Below are the code and all the weights of a small trained network. Each question names an input and a class and asks about switching units off, where a switched-off unit gives its printed mean instead of its output.

import numpy as np


def w(rows, s, z=0):
    codes = np.array(rows[::2]) - 128.0
    scale = np.full(codes.shape[1], s)
    scale[-1] = z or s
    return codes * scale


def f(y):
    return np.maximum(y, 0)


def log_softmax(a):
    a = a - a.max(-1, keepdims=True)
    return a - np.log(np.exp(a).sum(-1, keepdims=True))


def net(x, mask):
    res = np.array(x, float).reshape(1, 8) / 4 @ E
    y = f(res @ A[0][:, :-1].T + A[0][:, -1])
    res = res + np.where(mask, y, B[0][:, -1]) @ B[0][:, :-1]
    return log_softmax(res[-1] @ U[:, :-1].T + U[:, -1])


A, B = {}, {}
E = w([
[53,182,166,168,245,238,109,80],'x0',
[131,129,124,127,126,130,131,129],'x1',
[136,123,134,124,129,133,130,131],'x2',
[81,145,38,180,44,253,118,240],'x3',
[41,87,224,39,29,172,76,65],'x4',
[122,121,131,127,134,127,128,135],'x5',
[184,90,161,180,90,208,254,39],'x6',
[130,133,133,133,124,127,128,128],'x7',
],0.0059)
A[0] = w([
[214,169,49,164,162,102,167,177,111],'N0',
[87,144,104,98,168,51,14,161,98],'N1',
[56,103,177,72,53,122,90,90,79],'N2',
[190,152,67,152,213,64,182,145,77],'N3',
[133,140,95,185,56,194,189,172,147],'N4',
[155,54,117,74,34,23,140,123,84],'N5',
[214,195,43,176,189,116,166,147,72],'N6',
[163,90,78,120,20,80,124,198,107],'N7',
[68,178,129,131,220,167,108,81,79],'N8',
[147,158,76,155,175,120,176,145,253],'N9',
[118,143,191,137,224,109,137,66,157],'N10',
[191,63,133,98,52,67,140,136,90],'N11',
[90,139,146,77,61,127,100,76,76],'N12',
[79,162,163,162,198,179,125,107,62],'N13',
[77,144,92,122,78,163,101,218,90],'N14',
[189,81,182,148,117,130,220,63,113],'N15',
[220,124,50,139,79,57,159,148,113],'N16',
[113,164,138,101,152,89,29,199,68],'N17',
[119,130,164,84,55,185,87,108,73],'N18',
[168,112,152,62,130,37,169,105,177],'N19',
[189,114,221,72,217,2,137,26,63],'N20',
[126,136,69,139,108,174,106,145,65],'N21',
[176,95,117,230,122,185,223,94,98],'N22',
[91,162,96,138,195,71,50,198,185],'N23',
[179,175,87,189,188,106,145,144,80],'N24',
[84,118,167,89,85,135,108,93,62],'N25',
],0.0058,0.0065)
B[0] = w([
[65,58,190,134,87,81,111,118,204],'N0',
[155,199,95,89,107,72,239,61,199],'N1',
[69,54,195,127,120,72,165,112,175],'N2',
[59,44,191,140,82,82,107,130,190],'N3',
[189,145,61,145,85,117,75,121,202],'N4',
[103,200,172,147,211,218,143,195,198],'N5',
[53,52,195,146,98,60,134,126,189],'N6',
[93,198,179,125,209,210,134,155,201],'N7',
[68,175,158,193,197,200,159,207,170],'N8',
[121,81,202,90,161,126,46,108,255],'N9',
[182,148,86,135,111,163,56,170,208],'N10',
[90,173,177,163,215,185,153,168,183],'N11',
[88,68,183,159,129,84,132,124,156],'N12',
[75,192,169,173,197,178,187,197,157],'N13',
[187,119,64,159,99,128,85,148,175],'N14',
[160,188,97,65,116,99,179,67,197],'N15',
[104,177,172,134,203,208,142,165,206],'N16',
[130,174,73,121,81,69,225,77,173],'N17',
[103,52,180,148,90,44,122,103,157],'N18',
[186,150,98,133,119,175,47,147,226],'N19',
[147,104,2,247,51,134,97,223,230],'N20',
[122,101,87,181,96,91,96,158,144],'N21',
[165,194,71,56,113,93,195,58,194],'N22',
[194,166,109,45,119,118,174,44,236],'N23',
[62,72,199,112,93,81,129,134,172],'N24',
[60,74,168,164,111,55,149,149,150],'N25',
],0.0068,0.0072)
U = w([
[46,3,245,142,96,44,110,120,73],'0',
[159,125,153,70,136,150,50,111,245],'1',
[89,192,179,167,241,207,160,193,58],'2',
[170,107,2,223,49,113,59,189,66],'3',
[164,186,87,47,100,74,253,39,54],'4',
],0.0092,0.012)

Each question gives the input, the list of numbers given to net, and the class t.
The units are the neurons (one row each of A and B). Each row of codes is followed by its name. A weight is (code - 128) times the scale printed after its matrix; where a second scale follows, it is the last column's (A, B and U).
mask holds one flag per neuron, in row order. A switched-off neuron (its flag False) gives its mean, the last column of its row in B, instead of its output. The means were averaged over made-up inputs and are rounded, as every weight is.
A unit's drop is (log p(t) with every unit on - log p(t) with that unit switched off) / (log p(t) with every unit on - log p(t) with every unit switched off).
The circuit of an input: a set's keep is (log p(t) with only the set's units on - log p(t) with every unit switched off) / (log p(t) with every unit on - log p(t) with every unit switched off). Starting from the 12 units with the biggest drops (on a tie, the unit counted first), units are removed one at a time, each time the one whose removal leaves the highest keep (on an exact tie, the one counted first), for as long as the keep stays at least 0.8.
units of the circuit, in order: the units of the circuit, biggest drop first
k most important neurons: the k neurons with the biggest drops, biggest first
drop when u is switched off: that unit's drop, to one decimal
input [-5,-1,0,-6,-4,-2,2,-4], class 3: units of the circuit, in order : N20
input [-7,-5,5,-4,5,2,-7,0], class 2: units of the circuit, in order : N5, N11
input [1,-8,6,5,-5,7,-4,5], class 1: units of the circuit, in order : N23, N9
input [6,-4,6,-5,-2,3,8,7], class 4: 2 most important neurons : N22, N15
input [-4,-6,5,7,1,-5,8,-2], class 4: 2 most important neurons : N22, N20
input [-6,-4,-4,3,-3,2,4,7], class 2: units of the circuit, in order : N16, N7
input [-8,3,-3,-2,7,-8,-5,-5], class 2: units of the circuit, in order : N5, N11
input [3,6,-4,5,-7,2,-8,2], class 4: 2 most important neurons : N23, N1
input [0,0,-5,-5,-1,7,-7,0], class 4: 2 most important neurons : N1, N23
input [3,5,-1,-1,-7,3,8,2], class 4: 3 most important neurons : N22, N15, N2
input [-7,-5,1,-1,-6,-2,-8,7], class 4: 3 most important neurons : N1, N23, N17
input [-7,0,6,-5,-5,3,-7,-4], class 2: 2 most important neurons : N5, N16
input [-5,1,-2,4,3,-2,8,8], class 4: 2 most important neurons : N22, N15
input [-3,-2,4,8,8,8,-8,1], class 0: units of the circuit, in order : N2
input [-3,4,2,-8,-6,-8,7,3], class 3: 2 most important neurons : N20, N19
input [2,1,2,-7,-7,-8,-1,-1], class 0: 2 most important neurons : N3, N6
input [6,-5,-8,-8,7,1,-2,-3], class 3: units of the circuit, in order : N20, N10
input [-8,1,-5,8,-3,2,-6,-5], class 2: 3 most important neurons : N7, N16, N20
input [1,-2,4,-8,-7,4,-7,0], class 3: 3 most important neurons : N20, N10, N19
input [6,5,-4,8,-8,2,4,6], class 0: most important neuron : N6
input [3,4,-6,-8,0,2,8,-3], class 3: drop when N1 is switched off : 0.1
input [5,0,-5,8,2,5,0,5], class 3: drop when N14 is switched off : 0.2
input [-7,0,6,-3,0,0,-4,-7], class 2: drop when N5 is switched off : 0.2
